Where the symbols take the items:
fu: s891->s823, s288->s547, s953->s516, s547->s669, s84->s626, s721->s42, s163->s871, s157->s874, s654->s381, s497->s80, s626->s665, s397->s923, s611->s441, s665->s84, s325->s16, s370->s187, s752->s494, s408->s406, s441->s769, s5->s157, s956->s408, s80->s748, s323->s752, s890->s403, s494->s323, s871->s43, s415->s890, s586->s891, s197->s397, s769->s611, s695->s132, s403->s415, s31->s370, s669->s288, s43->s163, s406->s956, s612->s721, s16->s641, s350->s106, s923->s197, s823->s586, s637->s654, s381->s637, s516->s578, s187->s31, s578->s953, s874->s5, s502->s695, s748->s497, s132->s502, s42->s612, s541->s350, s641->s325, s106->s541
ko: s891->s953, s288->s611, s953->s752, s547->s441, s84->s871, s721->s408, s163->s748, s157->s197, s654->s5, s497->s84, s626->s43, s397->s637, s611->s370, s665->s163, s325->s695, s370->s288, s752->s891, s408->s403, s441->s187, s5->s923, s956->s890, s80->s626, s323->s586, s890->s612, s494->s823, s871->s497, s415->s42, s586->s578, s197->s381, s769->s31, s695->s350, s403->s721, s31->s669, s669->s769, s43->s80, s406->s415, s612->s956, s16->s132, s350->s325, s923->s654, s823->s516, s637->s874, s381->s157, s516->s494, s187->s547, s578->s323, s874->s397, s502->s541, s748->s665, s132->s106, s42->s406, s541->s641, s641->s502, s106->s16
ni: s891->s42, s288->s637, s953->s406, s547->s654, s84->s31, s721->s80, s163->s547, s497->s769, s626->s370, s611->s874, s665->s187, s325->s578, s370->s397, s752->s415, s408->s626, s441->s5, s956->s84, s80->s611, s323->s403, s890->s871, s494->s890, s871->s669, s415->s163, s586->s721, s769->s157, s695->s323, s403->s43, s31->s197, s669->s381, s43->s288, s406->s665, s612->s497, s16->s953, s350->s586, s823->s612, s516->s956, s187->s923, s578->s408, s502->s494, s748->s441, s132->s752, s42->s748, s541->s823, s641->s516, s106->s891
ga: s891->s586, s288->s669, s953->s578, s547->s288, s84->s665, s721->s612, s163->s43, s157->s5, s654->s637, s497->s748, s626->s84, s397->s197, s611->s769, s665->s626, s325->s641, s370->s31, s752->s323, s408->s956, s441->s611, s5->s874, s956->s406, s80->s497, s323->s494, s890->s415, s494->s752, s871->s163, s415->s403, s586->s823, s197->s923, s769->s441, s695->s502, s403->s890, s31->s187, s669->s547, s43->s871, s406->s408, s612->s42, s16->s325, s350->s541, s923->s397, s823->s891, s637->s381, s381->s654, s516->s953, s187->s370, s578->s516, s874->s157, s502->s132, s748->s80, s132->s695, s42->s721, s541->s106, s641->s16, s106->s350
ke: s891->s106, s288->s43, s953->s16, s547->s163, s84->s956, s721->s586, s163->s415, s157->s769, s654->s547, s497->s612, s626->s408, s397->s370, s611->s80, s665->s406, s370->s626, s752->s132, s408->s578, s441->s748, s5->s441, s956->s516, s80->s721, s323->s695, s890->s494, s494->s502, s871->s890, s415->s752, s586->s350, s197->s31, s769->s497, s403->s323, s31->s84, s669->s871, s43->s403, s406->s953, s612->s823, s923->s187, s823->s541, s637->s288, s381->s669, s516->s641, s187->s665, s578->s325, s874->s611, s748->s42, s42->s891
ka: s891->s187, s953->s547, s721->s397, s325->s43, s752->s441, s408->s637, s956->s381, s323->s611, s890->s157, s494->s769, s415->s5, s586->s370, s695->s80, s403->s874, s406->s654, s612->s197, s16->s163, s350->s626, s823->s31, s516->s669, s578->s288, s502->s497, s132->s748, s42->s923, s541->s84, s641->s871, s106->s665

The rows follow the links: the fewer symbols apart two items are, the more alike their rows tend to be.

Each row is also shifted at random along 3 hidden directions that mean nothing.

Each row, then its item:
[  11   32   55  -21    4  -30   82   36  -46   28   75  -80   -6  -39  -46  -38  113   31  -35  -52   53  -62   17    7  135   99   96   30  -59   90  -80   45  -66  -30    4  -80  -63  -49   91  -82  -12  -83] -> s502
[ -76  -33  -36  -41   20  -82  -35  -85   55  -89  -64  -54   37   99   42   94  -35  -43   -4  -86  -22  -35   94   78   22   92  -49    1  -43  -18  -13   76  -60   -1  -59   14  -50  -96   18  -20  -64    9] -> s923
[ 229  -46   11   39  -72 -109   31  -80  -18  -18  -72  -36   13   71  -77   28  -46   23   78  -16   37   97  -41  -46  -22   63   21   92  -31   29   26    3   26   50   25   36  -49  -68  -60   -6    7   13] -> s157
[ 202 -108  -65    1    9  -29  -66  -52   -6    6  -11  181  -56  121  -67   -4 -175   14  -38  137   -9   14   10   51  -71 -135 -154 -126  114   -8  130  -85   75  -18  109   55  150  168   -8  -20  -15  -31] -> s637
[ 118  -42   40  -66    3   -5   38   14 -153  -31  129  115  -55  -19  -72  -11  -80   10  -52  165   39   -9   74   51  -86 -104  -31 -101   49   60  -55  -10  130   62   92   -4   53   94   56  -28    8  -39] -> s871
[-141  -24  -51 -154   90   20  -20   80   -8 -201   82  -23   -6   19   17  -23   73   74 -123  -48    4   38   44   44   10   33  113    4  -30   11 -113  156  -66  116   83   -7  -32 -122    2    6  122    9] -> s612
[-140  125   -7 -100  171  121   33   57   37  -43   63  114   27   -5   39   -5  -21  -30  -57   -9  -61  -23  120   80  -14  -59   -7  -59  -43   -8   -3   64   55  -54   47  -56   21    3   69   92    7  -27] -> s16
[ -45   49   47   28 -120   26  134  -13  -33  137   -7  -38   -5  -79  -46   67   -7   52   10   82   72   79 -112 -142   18    8   81   22   82   25   13  -36  110   10  109  -88   19   84   94   62   84   23] -> s541
[ -18   14  -11  -64   70  -19   44   49  -50 -104   47  -60   44  -37  -41  -15   67   72   25   -9   59   23   20   -7  -14   23   55   -2  -42   -4  -51   72   47  163   40    7  -53  -38  -30   30   74    0] -> s497
[  58   48  -27   59  -58   85  108  -44   39   66  -26  -75   23  -74  -15   13  -26  -59   94  -62  -28  143  -60  -55   19   65  113   27  -39  -69   43  -57   43  -86    1   55    4    1  -31   -2   28  117] -> s891
[ 171   80  -24  -36   48   73   30  -78  100   -4  -78   60   44   60   58   75  -89 -134    1  -10  -71   13   68   79    7   -8  -43   25  -24  -20  -26    4    3 -109    0  -31    9  -93   25    3  -70   32] -> s406
[-295   28    9  -99  -85   -4   25  -45  -17   20   36  140   -6   22  -29   46  -30  119 -182   69   65  -70  -61  -83  -60 -104   46  -10  161   31  -63   31   50   31  137 -109    3  -11   47   39    9   48] -> s956
[ 137   63   64   77    5   80  128  -54  -73  177   59   80  -40  -26 -114   12 -145  -90   47   83   53   59   55   17   43  -47    1  -36   45   37   36  -74   80 -111   51  -68   62   99  106  -12  -20  -33] -> s132
[-289    8   62  121 -211 -109  -56  -81   62  212  -58  -81   50  -57  -46   -2  -28  162   12  115   68 -105 -180 -184    5    9  -78   64   86  -50   95 -153   53   15   26  -93   15  151   97    5   38   93] -> s626
[  67  -87  -45 -101  106    3  -46   15  -63 -123   65   92   -7   50   27   33  -48 -147   39    0  -51   70  124  153  -51  -77  -63  -67  -44   19  -25   19   24  -44  -36   84   81   12 -104  -82  -78  -41] -> s547
[ 148   26  -61    7  132   16 -106   37   -9 -138   23   63 -109   78   20 -111   -1  -42  -56    8  -63  -47  100  122   80  -20  -81  -99  -58    9    9   17  -85  -50    8   56   -3    9   44  -48   29 -137] -> s403
[ 235  -74   13   -1  -37  -26   23   36  -18    1   10  -28   41  -47  -35   42  -45    2   79  -14   38   85  -36  -81  -66   13   34   50   36  -12   -5  -27   74   53  -11   70    0    2  -68   -9   18   56] -> s769
[-582  -78  -48 -107    3  -82   43  -16   10 -109   24   46  -20   66  -69   11  -83   83  -47   25   14   79    9   12  -67  -10  -53   -9   65  -20  -55  109   26  111   77   -6   21  -74   23  -20   22  -11] -> s5
[-108    2   36   26 -110   39   98   28  -43   68   39   57   12  -81   -6   -6  -57   36  -49   22   47  130 -163 -171  -57 -123  116   -7  115  -27   28  -89   78   22  111    2   66   62    0    9   14   70] -> s823
[  99   10  -40   53   73    0  -70  119   45  -43  -53 -120   15  -17   61  -92  122  -25   -4 -121  -48    3  -50   -8   71   90   29   76  -56  -42   31  -11 -117  -20  -82  137   19  -48  -35    4   73  -26] -> s586
[-176   22   19    1   -3   -7   39  -66   69   60  -11 -134   74   -3   12   28   68  -10   88  -32    1  -93   73   20   30  107    6  108  -84   17  -46   -1  -37  -32 -107  -78  -90 -102    3   36   -8   28] -> s665

The symbols that take the first to the second take the third to the fourth, perhaps in another order. What is the fourth?
Answer with the item's name.
A [ -27   27   56    4  -68   35   81    5 -132  113   81  104  -49  -49  -56   26  -65   53  -69  151   39   15  -27  -72   15 -113   54  -68   68   18   10   -3   66  -39  118 -101   22   86  102  -13   21  -26]
B [  70   -5  -13  108    7  -14  -73   57  -74   76   25   69  -77  -15   53  -95  -10  -48   -2   49   -4  -30  -41  -11   12  -65   -9  -53   63  -36   52  -72  -24  -56   -9   64   64  121  -31  -34  -25  -41]
C [ 137  110   23  -59  205   77  -47   91   70  -88   -5   99    5    5   29  -31   11  -26  -78    7  -68  -82   73   87  -25 -106  -63 -103   18  -46   55   39    3  -31   26   14   81   48   37  159   28  -81]
D s953

A [ -35  -87  -62   46  -32  -70  -56  -49    6  -90  -57   65  -28   67  -75  -19  -92   85   45   35    4   46  -57  -19  -76  -54  -92  -16   72  -63  111  -84   41   85   22   77   68   50   29    5   79  -19]
B [-184  -20  -68  -43  105  -69 -142  122  -37 -167  -11  -16   18  -18   44  -53   51   36  -12  -50  -26  -23   18  -18  -47   17   27  -20  -11  -44    1   39  -51  121  -64  165  -30  -31  -87  -17   33  -21]
C [ -35  -80  -21   34  -53    2   33  -38  -41   -5  -58  -65    2   -1   -3   67  -19  -17  152  -41   -2  101  -39  -58  -38   55   14   89  -24  -35   14  -42    8   -8  -41   98  -13  -30 -133  -32  -26   72]
D s748

A [-180   35   21  -43   37   55   64  -99   58   39   24   65   77    2  -20   99  -91   -9   10   22   25  -30   73   47  -73  -43  -86  -41   19    4   -6  -24  144    7    8  -77    0    6   -1   60    0   31]
B [ 220  -24   28  -13  -63  -15  -41  -61    2   50   23  -29   74  -26   82   57   20   13   11  -61   26  -26  -46    0  -51  -20  -11   45   16    3    7  -38   64   -4  -73    1  -30    7  -83  -11  -76   74]
C [  -5   24  -34  -54   80    5 -159   63   48 -101   12  119   -4   53   91  -31  -50   20  -64  -38  -67  -88   -1   76 -105 -158 -124  -69   29  -55   26   12   24   33   14   86  103   48 -101   59  -30   -6]
D s923

A [-488   48   51   19  -88  -33   56  -10  -72   92   83   -9  -48  -14  -58  -29   33   77  -46   97   11  -33  -47  -49  101  -16   89   19   40   95  -52   26  -11  -32   56 -101  -18   22  132  -57   41  -13]
B [ -28   32   -2  -45  121   48    1   90  -86  -65   64    5  -31   29  118   12   56 -162  -41  -50  -59   33  113  110   31   20   55  -18  -93   -7 -107   83  -61  -87  -58   16  -18  -90  -52  -82  -77  -75]
C [ 283   -7   20   18  -53   10   47    9  -89  125   50   52    1  -19   -3  -12   14  -35   -5   20   18   28  -20  -73   23  -33    9  -36   32   61   -2  -32   26  -81   17  -43   18   29  -15  -73  -48    0]
D s890

A [ 205  -50   32    4 -101  -22  -11  -53   -4   91  -14  -29   81  -36   75   54    3   57  -46  -30   -6   -8  -79  -60  -75  -18   -2   51   56   -1  -16  -25   50   13  -47  -22  -13    6  -69   13  -61   75]
B [ 152   27   58  -61   17    9   45  -50   61   20   24  -51   75  -53   71   47    4   74  -31  -17  -12  -74   22   17  -26   -2    2    5  -13   47   12   11   59   38   21  -66    6  -21    8   56   -3   15]
C [-197  -38   13   27  -37  -14   74  -48  -84   76   41   67   12   -9  -82   64  -62    2   67  126   42   16   40    2   18   10  -25  -33  -24   97   25  -26   51    3    7  -61   29   65   36  -65  -21  -52]
D s415

A [ 138  -53   71  -54  -18  -73  -11    0  -91   13   31  -83   -8  -16    1  -30  126   53   14  -30   55 -108   -1   29   78   94   22   40  -72  104  -87   81  -72   31  -44  -50  -76  -39    7  -75  -25  -30]
B [ 133   13  -28   32   58   18  -73   20   15  -22    7   32  -95   66   -9  -56   56  -82  -17   -4  -35  -36   32   64   80    9  -35  -41  -20   -4   12   -4 -101  -84  -52   15  -14   -1   60  -36   -5  -71]
C [ -41  -11   24  -98   16  -11   -2   40  -78 -108   75   35  -85   49  -24    0   54  -13 -118    9    9   -5   87   32   78  -14   56  -16  -41   53 -132  150  -72    5   33  -52  -40  -65   36  -55  -74  -73]
D s323

A [   1  -87    6   -2   -6  -73  -96   24  -77   -5   17   -1   -7   -7    8  -44   10  -39  -18   19    3  -45  -46   13   29  -72  -52  -45   -3   15    2  -65  -53    6  -68   82   51   64  -42  -50  -71   -3]
B [ 132  -49   39    4  -34  -49   11  -51  -21   10  -33 -142   19    2   68   48   79 -102  117  -91    8   22   47   54  109  153  -28   97 -120   74    4  -31 -102  -51 -177   25  -62  -84  -90 -127 -110    7]
C [ 317   38  -12   12  187   46  -44   57   66 -146  -65 -121   21  -27   50  -74  130  -18  116  -86  -46  -18   34   92   16   64  -65   63 -133  -55   93   -3  -32   21  -97   92    4   -9  -11   18   71  -76]
D s748

A [-381  -43   17  -63   31  -71   19  -25    0  -62   -8 -152    5  -16  -74  -21   78   19   88   -6  -19   42   30    4   48  149   68   96  -98   38    0   39  -19   76  -12    0  -74  -94   34   14   63   -1]
B [ 137  -33  -81  -52  102   73   17  -59   21 -154   -3  151  -26   52  -40   17 -201  -79   30   37  -56  169   79   94  -76  -83  -57  -77   18  -84   23   15  129  -10   98   96   88   24  -75   -8   52  -34]
C [ 176   31  -10    7   17   97  100  -79   80   37  -45  118   -5   45  -75   46 -197  -79  101   56  -19  170   41   35  -24  -47   12  -21   22  -56   44  -50   49  -59  112   38   60    1   -6   23   55   77]
D s441

A [  80  -18  -59   45   11  -14  -58   70    8  -58  -13   99  -15    7   -4  -60  -79    1   55   59   -3   52  -48  -21 -100  -91  -34  -62   66  -78  104 -100   62  101   34  156   87  114  -69   34   54   17]
B [-111  -28  -53 -176  225   19  -74   17   80 -254  -19   69   35  147   52   41  -19  -80  -88  -86 -106  -52  203  162  -30    8  -73  -61  -37   -5 -103  142  -16   54  -23  -13   -5 -115  -54   32  -36  -57]
C [  63  -63   26 -111   77  -45  -75   27 -105 -127   87 -106  -40    0   46  -24  120   14  -42  -48    5  -45   73   71  -20   29   25   37  -81   63  -95  106  -57   54  -64   61  -57  -65  -97  -56  -88  -29]
D s874

A [-155   44  -52  -66   77   11 -130   28  104 -176  -14   64   10   65   47  -83   70   24 -162  -37 -114 -139   63   53    1  -24  -66  -22   30  -51  -29   67  -98  -23   32   21   -1  -59  -18   67   41  -44]
B [-224   68  -26  -81    0   -4    2   58   -9   -8   83  109   24  -53   55  -26   33   32 -164    3  -29  -33  -70  -77 -103 -120   76  -32   97  -22  -64   62   72   17   64    6   -5   23   -3   60  -16   35]
C [ 101  -35    2   44  -29   30   30  -62  -27   50  -26  -78  -61   60    2   49  -23 -100   52   -5    8   23   71   94  112  104  -18   13  -64   51  -49   41 -111 -108  -40  -60  -51  -55   30  -83   -8  -46]
D s323

A [ -62  -50   32   64 -106  -23   55 -132   29  161  -50    7   86  -22   19   97  -85   19   53   -3   15   62  -33  -53 -116  -26  -55   39   11  -48   39 -121   82  -34  -16  -21    3   44  -78  -23  -74  109]
B [ 147   -5   15  -52  -81  -16    2  -61   18   55   18  160   52   29   18   98 -144   32  -68   85   60   -1  -86  -94 -148 -155  -54 -102  170  -34   36  -85  132   67   66  -31   78   97  -41   47  -50   90]
C [  21   54   18    1  -32   23   42  -21   69   65  -15  -62   97  -13  127   37   56  -90   22 -139  -43  -19  -13   41   16   40   45   79  -25  -41   19    3  -50 -111  -63  -13  -30  -76  -31   58  -76   82]
D s516

A [ 170    4  -12   22  125   26  -34   36  -30  -91   45  163 -109   64  -50  -80  -61  -42  -91   78  -46  -39   50  114   12 -129  -66 -146   22   -8   -3   30  -84  -34   18   51   91   89   22  -14  -21 -106]
B [-205   13  -11    3    8   72   65   -5   27   10    1   -3   15  -55   14    9  -36  -37   35  -14    9  111  -25  -72    3   -8   72   18   16  -35    2  -21   70  -25   11   45   -8   -5   -3   -9   30   50]
C [-159   39   19  143 -115  -15  -69   40   36  130  -54   -3  -22   -7   62   -9    9   54  -58   44    4  -43 -135 -120  -14  -41   -5   -7  115  -69   76 -100  -45  -35    2  -43   25   76    6   81  -27   40]
D s132

A [ 536  -71   41  136 -169  -76  104 -144   57  113 -125 -196   70   -9  -54   58  -44   17  200  -26   86  115  -93  -65   12  168  -13  130   -1  -31   29 -119   -6   35  -62   34  -30  -57   18  -16   26   93]
B [ 145  -69  -25   73  -12  -48  -26  -76   54  -42  -85   39  -35   32 -102   20  -84   38   73   42    8   71  -63  -27  -71  -35  -75  -60   86  -60  121  -94   30   45    6   92   50  106  -48  -24   63   10]
C [-113   65   37   50  -53   68  138    1   10   92   -9  -67  -21  -58  -58    4   -3   31   96   19   29   11  -32  -27   30   62   82   31  -10  -39   52  -51    2   -9   61  -29   25   12   82   30   74   27]
D s541

A [-193  -30    2   31 -126  -57   13  -79  -34   59  -10  -86  -25   50  -25  -19   15  -17   22    2    5    2   -6   -4  133  119   46   60  -26   77  -51   53 -116  -69  -38  -78  -76  -50   81 -106  -21    2]
B [ 123  -16   -7 -135  115   -8   -3   51  -54 -126   93  153  -72   31    1    2   18  -17 -151   17   -7    5  113   52  -20  -78   12  -45   -8   65  -92  123  -17    8   39  -39   -2  -51   12  -29  -15  -73]
C [  -4   10  -71   75   11   37  -58   36   32  -56  -38   62  -63   36  -44  -35  -26   32   18   20  -16   54  -83  -33   -3    8  -16  -35   35  -76   87  -32  -13    9   64   90   51   26   18   55   98  -42]
D s42

A [ 217   41   34  -58   78   32   22   51   -2 -101    0 -153   65  -38  -26    3   91   33   68  -55   19   64   28   24   28   72   65   86  -97   -5   -8   54  -17  101  -21   31  -10  -61  -15   24   72  -33]
B [  44  -43  -44 -153  135  -48  -47   34   43 -175   22   40   57   64   93   23   43  -14 -106  -83  -23  -74   93   90  -39   11  -32   11  -21   26  -64  142  -24   60  -29  -12  -45  -96  -61   -4  -32  -18]
C [  68  116   26  -64   17   82   53  -18   28   51   70   70   75  -24   53   21  -19   72  -79   43   36  -32   20  -64  -50  -98   13  -50   65  -24   28  -17  116  -28   82 -103   -5   22   81  101   43   -3]
D s890

A [-108   -7   18  102  -68  -43   17  -15   37   66  -45 -128   14  -48  -59  -49   63  128   94   48   34   -3 -121  -72   35   64    4   54    7  -45  103  -82  -30   54   10    5  -10   49    7   35   84    9]
B [ -32  -79   -8   40  -45  -60 -113   26 -110  -12    9   43  -50  -13  -27  -47  -44   -1   16   74   18   -3  -18  -17  -68  -57  -71  -70   70   13   68 -105   17   16  -29   55   66  116  -61  -65  -20  -33]
C [ 122  134  -14   89   17   91   15   62   52   81    7   78  -38  -45  -67  -46  -37   57   47  100    1   63  -60  -41  -19 -111  -11  -64   62  -72  139 -103   81  -22   57   41   81  113   43   75   93   -5]
D s323

A [ -88  -80  -57  -66   37  -44   43  -78   20 -136  -68   20   -1   34  -52   25  -85   20   13  -21    4  125   71   43  -20   -4  -37   26   14  -40  -27   32   40   62   43  103  -20  -33  -58   -7   27  -21]
B [-122  -32  -55  -12  101  -16  -61   67  -28 -143  -43   -5   12   -1   10  -66    5   18  -20  -25  -44    4    8  -23  -49  -44  -57  -38   54  -34   18   11   -2   93  -27  158   27   28 -116   -4   24  -11]
C [ 159  -40  -20   39  -81  -79 -127  -68   73    4 -104  -66   39   35  -31   42  -69   43    0   -6  -37  -86  -27   22  -30   43 -127    2   57  -68   53  -56   -1  -11  -74   22   -9   39    9   21  -14   57]
D s31

